Below are the code and all the weights of a small trained network. Each question names an input and a target symbol and asks about switching units off, where a switched-off unit gives its printed mean instead of its output.

import numpy as np


def w(rows, s, z=0):
    codes = np.array(rows[::2]) - 128.0
    scale = np.full(codes.shape[1], s)
    scale[-1] = z or s
    return codes * scale


def norm(h):
    return h / np.sqrt((h * h).mean(-1, keepdims=True) + 1e-5)


def f(y):
    return np.maximum(y, 0)


def softmax(a):
    e = np.exp(a - a.max(-1, keepdims=True))
    return e / e.sum(-1, keepdims=True)


def log_softmax(a):
    a = a - a.max(-1, keepdims=True)
    return a - np.log(np.exp(a).sum(-1, keepdims=True))


def net(x, mask):
    ids = ['γεθξπσφω'.index(c) for c in x.split()]
    T = len(ids)
    res = E[ids] + P[:T]
    u = 0
    for l in range(2):
        r = norm(res)
        for j in range(2):
            rows = slice(3 * j, 3 * j + 3)
            q, k, v = (r @ M[l][rows].T for M in (Q, K, V))
            z = softmax(np.where(np.tri(T) > 0, q @ k.T / 3**0.5, -1e9)) @ v
            o = O[l][rows]
            res = res + np.where(mask[u + j], z, o[:, -1]) @ o[:, :-1]
        u += 2
        y = f(norm(res) @ A[l][:, :-1].T + A[l][:, -1])
        res = res + np.where(mask[u : u + 8], y, B[l][:, -1]) @ B[l][:, :-1]
        u += 8
    return log_softmax(norm(res)[-1] @ U[:, :-1].T + U[:, -1])


Q, K, V, O, A, B = {}, {}, {}, {}, {}, {}
E = w([
[186,108,122],'γ',
[152,251,107],'ε',
[108,196,62],'θ',
[106,113,122],'ξ',
[179,41,190],'π',
[100,111,93],'σ',
[141,171,97],'φ',
[125,149,141],'ω',
],0.019)
P = w([
[72,124,122],'0',
[97,145,156],'1',
[114,138,182],'2',
[201,132,156],'3',
[95,127,151],'4',
[157,116,2],'5',
[215,213,206],'6',
[94,125,151],'7',
[220,138,79],'8',
[163,197,140],'9',
[94,122,151],'10',
[218,146,80],'11',
[187,66,105],'12',
],0.0076)
Q[0] = w([
[235,110,81],'L0H0',
[152,152,124],'L0H0',
[105,4,119],'L0H0',
[56,57,82],'L0H1',
[144,152,48],'L0H1',
[74,151,231],'L0H1',
],0.018)
K[0] = w([
[246,102,126],'L0H0',
[142,137,100],'L0H0',
[168,59,254],'L0H0',
[45,160,165],'L0H1',
[111,169,78],'L0H1',
[113,38,136],'L0H1',
],0.019)
V[0] = w([
[186,119,143],'L0H0',
[79,217,85],'L0H0',
[191,87,183],'L0H0',
[121,253,166],'L0H1',
[153,144,94],'L0H1',
[170,25,107],'L0H1',
],0.0058)
O[0] = w([
[102,203,209,243],'L0H0',
[202,15,101,13],'L0H0',
[103,225,186,247],'L0H0',
[173,210,185,174],'L0H1',
[157,117,194,203],'L0H1',
[127,1,97,149],'L0H1',
],0.0046,0.0014)
A[0] = w([
[30,126,176,156],'L0N0',
[174,159,119,98],'L0N1',
[171,199,112,226],'L0N2',
[4,201,92,112],'L0N3',
[190,227,161,174],'L0N4',
[240,150,80,174],'L0N5',
[177,152,199,160],'L0N6',
[239,168,151,8],'L0N7',
],0.014,0.0017)
B[0] = w([
[206,66,145,155],'L0N0',
[182,127,116,179],'L0N1',
[175,81,139,219],'L0N2',
[29,251,161,171],'L0N3',
[146,69,144,249],'L0N4',
[225,172,119,233],'L0N5',
[156,215,193,204],'L0N6',
[16,109,59,228],'L0N7',
],0.019,0.011)
Q[1] = w([
[252,164,165],'L1H0',
[134,198,95],'L1H0',
[23,92,161],'L1H0',
[106,133,183],'L1H1',
[152,112,148],'L1H1',
[156,154,43],'L1H1',
],0.018)
K[1] = w([
[252,143,15],'L1H0',
[54,190,45],'L1H0',
[72,182,202],'L1H0',
[141,134,66],'L1H1',
[141,85,111],'L1H1',
[75,136,203],'L1H1',
],0.017)
V[1] = w([
[164,175,157],'L1H0',
[221,181,3],'L1H0',
[152,183,217],'L1H0',
[60,129,141],'L1H1',
[229,143,21],'L1H1',
[138,95,90],'L1H1',
],0.0051)
O[1] = w([
[112,105,163,166],'L1H0',
[82,246,14,255],'L1H0',
[107,96,181,143],'L1H0',
[116,158,63,88],'L1H1',
[96,50,254,160],'L1H1',
[94,167,116,115],'L1H1',
],0.005,0.0052)
A[1] = w([
[153,148,8,246],'L1N0',
[72,46,99,114],'L1N1',
[128,119,93,178],'L1N2',
[135,141,84,194],'L1N3',
[36,161,172,39],'L1N4',
[94,38,144,158],'L1N5',
[228,26,104,142],'L1N6',
[199,117,70,5],'L1N7',
],0.015,0.0017)
B[1] = w([
[247,7,179,215],'L1N0',
[153,253,86,137],'L1N1',
[173,92,94,146],'L1N2',
[165,110,160,161],'L1N3',
[42,85,91,169],'L1N4',
[113,35,125,145],'L1N5',
[71,198,66,244],'L1N6',
[137,8,110,208],'L1N7',
],0.017,0.011)
U = w([
[179,162,157,94],'γ',
[102,85,114,254],'ε',
[130,76,153,121],'θ',
[59,6,155,116],'ξ',
[169,227,123,110],'π',
[81,153,43,114],'σ',
[149,56,218,86],'φ',
[109,89,90,184],'ω',
],0.018,0.0042)

Each question gives the input, a string of symbols that net reads in full, and the target symbol t.
The units are the heads (3 rows each of Q, K, V and O) and the neurons (one row each of A and B). Each row of codes is followed by its name. A weight is (code - 128) times the scale printed after its matrix; where a second scale follows, it is the last column's (O, A, B and U).
mask holds one flag per unit, layer by layer, with each layer's heads first. A switched-off unit (its flag False) gives its mean, the last column of its rows in O or B, instead of its output. The means were averaged over made-up inputs and are rounded, as every weight is.
A unit's drop is (log p(t) with every unit on - log p(t) with that unit switched off) / (log p(t) with every unit on - log p(t) with every unit switched off).
The circuit of an input: a set's keep is (log p(t) with only the set's units on - log p(t) with every unit switched off) / (log p(t) with every unit on - log p(t) with every unit switched off). Starting from the 12 units with the biggest drops (on a tie, the unit counted first), units are removed one at a time, each time the one whose removal leaves the highest keep (on an exact tie, the one counted first), for as long as the keep stays at least 0.8.
circuit, biggest first: the units of the circuit, biggest drop first
most important unit: the unit with the biggest drop
k most important neurons: the k neurons with the biggest drops, biggest first
k most important neurons of layer l: the k neurons of layer l with the biggest drops, biggest first
heads that matter: for each layer, one digit per head in row order, 1 if its drop is at least 0.15 and else 0, layers parted by /
drop of u: that unit's drop, to one decimal
input π σ γ ε ξ ε γ γ φ γ ξ π, target π: 3 most important neurons -> (L1N7 L0N6 L1N0)
input ξ ω σ, target σ: 3 most important neurons of layer 0 -> (L0N4 L0N3 L0N2)
input π γ ε π, target ξ: circuit, biggest first -> (L0N5 L1N0)
input π φ ω ξ ξ σ, target σ: 4 most important neurons -> (L0N3 L1N0 L1N4 L1N7)
input φ γ ξ ξ γ, target π: 2 most important neurons -> (L0N6 L1N7)
input θ θ ξ ξ θ π, target π: circuit, biggest first -> (L1N0 L0H0 L0N6)
input π φ γ ω θ φ γ ξ θ φ ω, target σ: heads that matter -> 11 / 00
input σ γ ω γ γ, target π: most important unit -> L1N7
input π ω γ σ π γ π ω γ σ, target φ: 2 most important neurons -> (L0N6 L0N3)
input π σ γ σ γ π, target σ: 3 most important neurons -> (L1N0 L0N6 L0N3)
input σ ω γ, target γ: 3 most important neurons of layer 0 -> (L0N6 L0N3 L0N0)
input γ γ θ π, target ξ: 2 most important neurons -> (L0N5 L0N2)
input ξ π ξ γ γ ξ ω φ σ γ ε γ ω, target φ: 2 most important neurons of layer 1 -> (L1N7 L1N4)
input σ φ π θ ξ π π ω, target σ: 3 most important neurons -> (L0N6 L0N5 L0N3)
input ξ φ ω ξ π φ π φ ω θ, target φ: most important unit -> L0H0
input σ π ξ, target ξ: 4 most important neurons -> (L0N5 L0N3 L0N6 L0N7)
input γ ε ξ ε γ ξ ω ξ γ π γ φ ω, target φ: 3 most important neurons -> (L0N6 L0N5 L1N6)
input θ θ φ θ θ, target γ: 2 most important neurons -> (L0N3 L0N7)
input ω π ξ, target ξ: 2 most important neurons of layer 1 -> (L1N0 L1N5)
input ξ ξ γ, target γ: most important unit -> L0N6
input ω π φ θ θ, target γ: drop of L0N2 -> 0.0
